[-48.8 -70.4   8.9  -4.5] result: -48.8, -4.5

[ 24.6  36.0  50.6  60.6 -40.2] result: 24.6, -40.2

[[-32.7 -30.9   3.1 -14.3 -20.0]
 [-54.7  26.9 -10.1  35.7 -29.4]] result: -32.7, -29.4

[-6.2 -8.4  3.6 66.9] result: -6.2, 66.9

[-13.4 -22.5  15.2  62.6 -35.7  37.5] result: -13.4, 37.5

[[  4.4 -43.5  11.9  56.4]
 [ -2.8  11.2  -8.1  61.4]] result: 4.4, 61.4

[[ 35.9  64.3  72.0   6.7]
 [-12.2   9.3   4.9  10.8]
 [ -1.5  -0.5   7.1   0.5]] result: 35.9, 0.5

[-43.4 -10.4 -45.8  60.8  40.5  25.2  51.5] result: -43.4, 51.5

[ 71.6 -74.5 -16.6  56.8  -6.1 -21.0] result: 71.6, -21.0

[[ -2.7   1.3  18.1 -14.9  -1.3]
 [ 29.4  -8.3  -7.9  -7.2  63.7]] result: -2.7, 63.7
---
array([-0.08,  0.07, -0.03,  0.18, -0.12]) --> -0.08
array([ 0.042,  0.034,  0.157, -0.021, -0.121,  0.090, -0.050]) --> 0.042
array([ 0.129,  0.098,  0.011, -0.091]) --> 0.129
array([-0.95,  0.21,  1.24,  0.38, -1.50,  0.63]) --> -0.95
array([ 0.8,  0.0, -1.2,  0.4,  1.1,  1.5,  0.7]) --> 0.8
array([-0.101,  0.182,  0.158, -0.097,  0.133]) --> -0.101
array([-0.175, -0.153,  0.200,  0.034, -0.179, -0.121,  0.047]) --> -0.175
---
[[-33.9  37.5  -7.8  67.4 -37.5]
 [-10.8   3.6 -13.7  26.3 -36.6]] yields -37.5, -10.8

[-21.6 -71.7  20.1  -1.0  27.1 -26.6] yields -26.6, -21.6

[-57.8 -25.5   7.6 -34.4 -37.1 -36.0] yields -36.0, -57.8

[ 44.9   8.3  -6.8  55.5  19.9  73.5 -56.8] yields -56.8, 44.9

[ 2.3  1.7 77.0 -2.5 -4.7] yields -4.7, 2.3

[ 28.7   2.1  31.2 -77.2  -4.8 -42.0] yields -42.0, 28.7
---
-0.03,0.13,-0.01,0.10,-0.13,0.05 result: -0.01
-1.20,-13.13,10.74,-9.63,-9.14 result: 10.74
-1.91,-1.28,0.71,0.67,-0.29,1.10 result: 0.71
-1.08,-1.78,1.73,-0.11 result: 1.73
0.05,-0.02,-0.10,0.02,-0.12,0.16 result: -0.10
-1.810,-0.941,0.087,1.412,0.524,-0.276 result: 0.087
-29.684,115.145,-110.541,-89.884,13.256,-70.222 result: -110.541
-35.77,-83.29,-121.59,152.93,20.39 result: -121.59
-18.43,-1.24,3.81,4.81,18.08 result: 3.81
---
[-65.8  16.0  27.9  37.6  13.5] result: 16.0
[ 57.0 -74.7 -25.0  11.4 -76.5] result: -25.0
[  2.0 -53.0 -15.9  58.4  -7.7] result: -7.7
[ 13.8 -65.8 -27.2  37.5  44.8] result: 13.8
[ 69.3  72.6  62.9  66.8 -63.3] result: 66.8
[ 23.8  69.2 -54.5 -37.3 -25.4] result: -25.4
[  7.8 -43.6   5.3  58.5  10.4] result: 7.8
[-17.8 -18.9  16.0  54.6  60.3] result: 16.0
---
[ 34.0  57.2 -33.1  44.1  52.7  32.3  42.2] out 34.0, 42.2

[[-22.1  29.9  17.3 -28.2  71.3   0.8 -55.8]
 [  4.0 -19.1 -16.4 -33.9 -23.7  22.5 -16.6]] out -22.1, -16.6

[-76.0  29.3  11.6   5.3] out -76.0, 5.3

[-22.7 -56.4 -13.0   5.7 -49.4 -12.9 -54.1] out -22.7, -54.1

[[  2.1 -23.8 -21.7  -9.5]
 [-68.8  37.8 -16.8  41.9]] out 2.1, 41.9

[  5.3 -69.5 -10.4  -8.8] out 5.3, -8.8

[-35.5  55.8  66.9   0.7  74.2] out -35.5, 74.2
---
[[2827 3826 3119 2611 3619 2640]
 [6166 9562 3567 7674 1087 1505]] --> 1087

[ 542 -750   59  486 -310] --> 486

[9 1 3 4 1 6 2] --> 6

[8151 2697 2525 7470 7795 7827 3877] --> 7827

[229  25  61 236] --> 61

[-316  774  425 -648] --> 425

[[6931 2926 2001 9051 9924 1766]
 [9509 6769 5803 2297 1543 3603]] --> 1543

[227  75  30 124] --> 30

[[778 538 341 422 281 371 495]
 [766 242 469 324 634 524 345]
 [874 577 340 314 323 359 471]] --> 359
---
[[ -2.5   8.6 -36.3  16.2  -9.5  32.9  28.3]
 [  6.0  31.8 -19.8  54.9  32.9  54.5  43.0]
 [ 23.2  20.4 -58.4  52.4  17.4  37.6  44.1]] -58.4

[[ 32.7  57.3  -1.9 -21.3]
 [ 25.5 -44.9  31.1  10.6]
 [ 29.2 -47.4  33.5  10.0]] 33.5

[[-5.2 40.9 11.1 19.8]
 [-8.2 18.3 67.9 70.6]
 [48.1 -9.9 74.6 49.0]] 74.6

[[ -3.3  37.3 -18.5  23.3  -4.1]
 [ -4.9  43.2   0.0  -0.3   0.0]
 [-17.3   8.2  39.5 -56.1  16.2]] 39.5

[[ -4.0 -40.2  24.3 -10.9  23.8 -13.1]
 [ 62.1   3.5   6.0  40.5 -28.4   2.5]
 [-32.0 -16.9 -18.0   8.4 -56.9 -12.4]] -18.0

[[ -2.2  -0.5  36.3  27.6 -11.1 -20.5  28.4]
 [-22.1  -0.1   6.2  19.4 -40.3  -8.8  31.8]
 [ 65.4  23.6 -17.0 -33.5  29.0   9.6  -3.2]] -17.0
